Here is a tiny trained network, its code and every weight. The questions are about switching its units off for an input and a class, where a switched-off unit gives its printed mean instead of its output.

import numpy as np


def w(rows, s, z=0):
    codes = np.array(rows[::2]) - 128.0
    scale = np.full(codes.shape[1], s)
    scale[-1] = z or s
    return codes * scale


def f(y):
    return np.maximum(y, 0)


def log_softmax(a):
    a = a - a.max(-1, keepdims=True)
    return a - np.log(np.exp(a).sum(-1, keepdims=True))


def net(x, mask):
    res = np.array(x, float).reshape(1, 5) / 4 @ E
    y = f(res @ A[0][:, :-1].T + A[0][:, -1])
    res = res + np.where(mask, y, B[0][:, -1]) @ B[0][:, :-1]
    return log_softmax(res[-1] @ U[:, :-1].T + U[:, -1])


A, B = {}, {}
E = w([
[118,182,128,106,131,143],'x0',
[201,184,187,206,185,51],'x1',
[161,130,254,108,190,213],'x2',
[172,82,84,61,211,104],'x3',
[130,148,117,138,140,140],'x4',
],0.0096)
A[0] = w([
[126,152,177,190,162,54,79],'N0',
[164,110,232,101,147,240,33],'N1',
[72,226,178,150,59,134,80],'N2',
[133,75,170,254,28,170,3],'N3',
[46,113,129,14,124,165,54],'N4',
[105,52,86,131,90,235,64],'N5',
],0.0091,0.0031)
B[0] = w([
[48,150,198,200,77,97,203],'N0',
[157,94,45,184,75,207,254],'N1',
[254,48,143,98,176,91,208],'N2',
[112,89,72,74,226,70,206],'N3',
[122,155,175,151,166,135,232],'N4',
[70,209,199,181,170,78,236],'N5',
],0.0092,0.008)
U = w([
[74,182,194,175,124,119,18],'0',
[202,59,97,52,240,103,69],'1',
[147,108,105,110,102,129,254],'2',
[122,85,22,174,2,161,148],'3',
],0.0097,0.0055)

Each question gives the input, the list of numbers given to net, and the class t.
The units are the neurons (one row each of A and B). Each row of codes is followed by its name. A weight is (code - 128) times the scale printed after its matrix; where a second scale follows, it is the last column's (A, B and U).
mask holds one flag per neuron, in row order. A switched-off neuron (its flag False) gives its mean, the last column of its row in B, instead of its output. The means were averaged over made-up inputs and are rounded, as every weight is.
A unit's drop is (log p(t) with every unit on - log p(t) with that unit switched off) / (log p(t) with every unit on - log p(t) with every unit switched off).
The circuit of an input: a set's keep is (log p(t) with only the set's units on - log p(t) with every unit switched off) / (log p(t) with every unit on - log p(t) with every unit switched off). Starting from all 6 units, units are removed one at a time, each time the one whose removal leaves the highest keep (on an exact tie, the one counted first), for as long as the keep stays at least 0.8.
units of the circuit, in order: the units of the circuit, biggest drop first
most important unit: the unit with the biggest drop
top k neurons: the k neurons with the biggest drops, biggest first
input [7,7,-1,7,-7], class 0: top 2 neurons	N0, N2
input [-5,-1,3,-8,-1], class 1: most important unit	N3
input [7,-4,-7,-6,-1], class 2: units of the circuit, in order	N2, N1
input [-6,0,7,4,6], class 3: units of the circuit, in order	N1, N2
input [8,-8,-8,-3,-4], class 0: units of the circuit, in order	N5, N4
input [-2,-2,1,-3,2], class 1: top 3 neurons	N0, N1, N3
input [-2,-1,-3,-7,-3], class 1: units of the circuit, in order	N3, N2
input [-8,-5,-8,-1,-2], class 2: units of the circuit, in order	N1, N5
input [-1,3,-5,-5,5], class 1: top 4 neurons	N2, N3, N1, N5
input [5,3,3,-1,4], class 2: units of the circuit, in order	N5, N4
input [5,3,-7,-7,-1], class 1: top 3 neurons	N2, N3, N1
input [-6,-5,-6,4,4], class 2: units of the circuit, in order	N1, N5
input [1,6,-4,6,-1], class 0: top 4 neurons	N0, N2, N1, N3
input [-4,4,-1,-6,6], class 1: top 3 neurons	N3, N2, N5
input [-4,8,-7,8,3], class 0: top 3 neurons	N0, N1, N2
input [2,-1,5,-4,0], class 3: units of the circuit, in order	N1
input [8,7,4,-4,0], class 2: top 4 neurons	N2, N5, N1, N4
input [2,2,4,-2,0], class 3: units of the circuit, in order	N1, N5
input [1,7,2,6,3], class 0: top 3 neurons	N0, N2, N3
input [0,-8,0,-5,-8], class 0: top neuron	N5
